Below is a small trained network, with its code and all its weights. Each question gives an input and a target symbol and asks what happens when units are switched off, that is, made to give their printed mean instead of their output.

import numpy as np


def w(rows, s, z=0):
    codes = np.array(rows[::2]) - 128.0
    scale = np.full(codes.shape[1], s)
    scale[-1] = z or s
    return codes * scale


def norm(h):
    return h / np.sqrt((h * h).mean(-1, keepdims=True) + 1e-5)


def f(y):
    return np.maximum(y, 0)


def softmax(a):
    e = np.exp(a - a.max(-1, keepdims=True))
    return e / e.sum(-1, keepdims=True)


def log_softmax(a):
    a = a - a.max(-1, keepdims=True)
    return a - np.log(np.exp(a).sum(-1, keepdims=True))


def net(x, mask):
    ids = ['ΓΔΣαεθξω'.index(c) for c in x.split()]
    T = len(ids)
    res = E[ids] + P[:T]
    r = norm(res)
    for j in range(2):
        rows = slice(3 * j, 3 * j + 3)
        q, k, v = (r @ M[0][rows].T for M in (Q, K, V))
        z = softmax(np.where(np.tri(T) > 0, q @ k.T / 3**0.5, -1e9)) @ v
        o = O[0][rows]
        res = res + np.where(mask[j], z, o[:, -1]) @ o[:, :-1]
    y = f(norm(res) @ A[0][:, :-1].T + A[0][:, -1])
    res = res + np.where(mask[2:6], y, B[0][:, -1]) @ B[0][:, :-1]
    return log_softmax(norm(res)[-1] @ U[:, :-1].T + U[:, -1])


Q, K, V, O, A, B = {}, {}, {}, {}, {}, {}
E = w([
[65,164,89,135,137,134,233],'Γ',
[145,116,169,172,103,191,190],'Δ',
[237,146,112,182,182,34,218],'Σ',
[88,161,234,11,120,204,166],'α',
[121,116,100,5,134,63,207],'ε',
[80,131,189,110,78,87,196],'θ',
[116,107,104,89,156,90,76],'ξ',
[188,71,89,78,90,126,229],'ω',
],0.015)
P = w([
[103,143,164,193,126,147,35],'0',
[106,102,142,193,232,154,113],'1',
[74,157,137,165,191,97,107],'2',
[77,139,80,173,141,75,104],'3',
[176,250,110,107,127,146,72],'4',
[132,192,99,116,167,131,74],'5',
[117,164,167,105,139,72,123],'6',
[91,156,64,60,136,110,101],'7',
[118,186,103,77,86,92,123],'8',
],0.012)
Q[0] = w([
[1,13,107,38,86,155,119],'H0',
[148,17,208,148,142,73,69],'H0',
[190,146,181,94,51,164,69],'H0',
[151,176,146,46,110,194,175],'H1',
[206,238,108,172,59,149,59],'H1',
[165,61,229,177,184,124,193],'H1',
],0.0071)
K[0] = w([
[196,192,85,137,117,91,85],'H0',
[144,127,73,219,48,40,158],'H0',
[170,108,95,181,226,78,165],'H0',
[116,197,1,182,172,86,150],'H1',
[133,75,154,112,219,210,147],'H1',
[63,84,9,200,55,62,119],'H1',
],0.0087)
V[0] = w([
[135,110,68,139,150,69,122],'H0',
[13,202,94,163,162,92,95],'H0',
[83,142,90,221,40,182,189],'H0',
[183,78,196,172,60,5,161],'H1',
[206,67,118,151,73,97,59],'H1',
[171,228,101,246,255,87,144],'H1',
],0.01)
O[0] = w([
[194,153,90,102,140,101,21,3],'H0',
[224,57,101,111,177,94,151,135],'H0',
[69,85,7,80,126,137,184,55],'H0',
[214,107,72,207,100,209,148,216],'H1',
[124,174,104,213,228,101,133,6],'H1',
[122,87,119,181,61,18,152,233],'H1',
],0.011,0.0035)
A[0] = w([
[189,155,2,149,202,53,54,122],'N0',
[175,158,79,157,66,38,145,252],'N1',
[141,253,156,101,158,190,88,154],'N2',
[194,88,151,214,39,135,212,228],'N3',
],0.0069,0.0038)
B[0] = w([
[74,132,100,153,95,130,240,151],'N0',
[2,242,70,151,162,161,58,218],'N1',
[134,94,83,66,134,128,71,171],'N2',
[223,164,226,95,136,109,80,255],'N3',
],0.011,0.0095)
U = w([
[72,107,142,132,21,122,209,136],'Γ',
[117,92,103,249,36,109,92,121],'Δ',
[126,164,172,177,179,76,95,146],'Σ',
[72,197,114,116,141,246,111,249],'α',
[123,34,80,100,69,58,153,43],'ε',
[107,108,195,112,102,150,141,5],'θ',
[159,107,165,82,176,127,40,142],'ξ',
[201,92,107,128,91,191,183,216],'ω',
],0.011,0.0029)

Each question gives the input, a string of symbols that net reads in full, and the target symbol t.
The units are the heads (3 rows each of Q, K, V and O) and the neurons (one row each of A and B). Each row of codes is followed by its name. A weight is (code - 128) times the scale printed after its matrix; where a second scale follows, it is the last column's (O, A, B and U).
mask holds one flag per unit, heads first, then neurons. A switched-off unit (its flag False) gives its mean, the last column of its rows in O or B, instead of its output. The means were averaged over made-up inputs and are rounded, as every weight is.
A unit's drop is (log p(t) with every unit on - log p(t) with that unit switched off) / (log p(t) with every unit on - log p(t) with every unit switched off).
The circuit of an input: a set's keep is (log p(t) with only the set's units on - log p(t) with every unit switched off) / (log p(t) with every unit on - log p(t) with every unit switched off). Starting from all 6 units, units are removed one at a time, each time the one whose removal leaves the highest keep (on an exact tie, the one counted first), for as long as the keep stays at least 0.8.
circuit, biggest first: the units of the circuit, biggest drop first
k most important neurons: the k neurons with the biggest drops, biggest first
which heads matter: for each layer, one digit per head in row order, 1 if its drop is at least 0.15 and else 0, layers parted by /
drop of u: that unit's drop, to one decimal
input Γ ω ε ω ω, target α: circuit, biggest first -> N1
input α ω ξ ω ω ε θ, target ξ: circuit, biggest first -> H1, H0, N2
input Σ ξ ω ω Γ ξ ε Σ θ, target Σ: circuit, biggest first -> H0, N1
input Δ Γ Γ θ ω, target ε: circuit, biggest first -> H0, H1
input α ω ω Σ Σ α α, target Σ: which heads matter -> 01
input Γ ξ ω Σ ω, target Σ: circuit, biggest first -> H1, N1, H0
input Γ ξ Σ ω ε, target Σ: circuit, biggest first -> H1, N1, H0
input α Γ α α ω, target Γ: which heads matter -> 01
input Σ ξ ω ω ω ω Δ ξ, target α: which heads matter -> 00
input Γ ω ξ, target ε: which heads matter -> 10
input θ θ ω Σ, target ω: which heads matter -> 11
input ω ω α ω Δ ξ ε Σ Δ, target Σ: 2 most important neurons -> N3, N1
input ω α α ω ε ω ω θ, target ξ: 3 most important neurons -> N1, N2, N0
input ω ω Σ, target α: circuit, biggest first -> H0
input ξ ω ω ε α ε ξ Δ, target ξ: which heads matter -> 10
input α Δ ξ Γ α Γ ω, target ε: which heads matter -> 11
input ξ ε θ α α, target ξ: circuit, biggest first -> H0, N2
input ω ω α α Γ Γ α Γ, target Γ: circuit, biggest first -> H1, N3, H0
input Σ ε ξ, target Δ: which heads matter -> 01
input Σ Γ ω ω α, target Γ: circuit, biggest first -> H1
input ω ω ξ ε, target α: which heads matter -> 00
input ξ α Γ θ Σ ω ε, target Σ: 2 most important neurons -> N1, N2
input Σ θ Γ Γ, target Δ: 2 most important neurons -> N1, N2
input α ω ω Σ ξ Σ ω ω ω, target Σ: 2 most important neurons -> N3, N1
input ω Σ ω Γ ξ ε ξ α, target ξ: drop of H0 -> 1.8
input ε ξ Γ ε, target ξ: drop of H0 -> 1.6
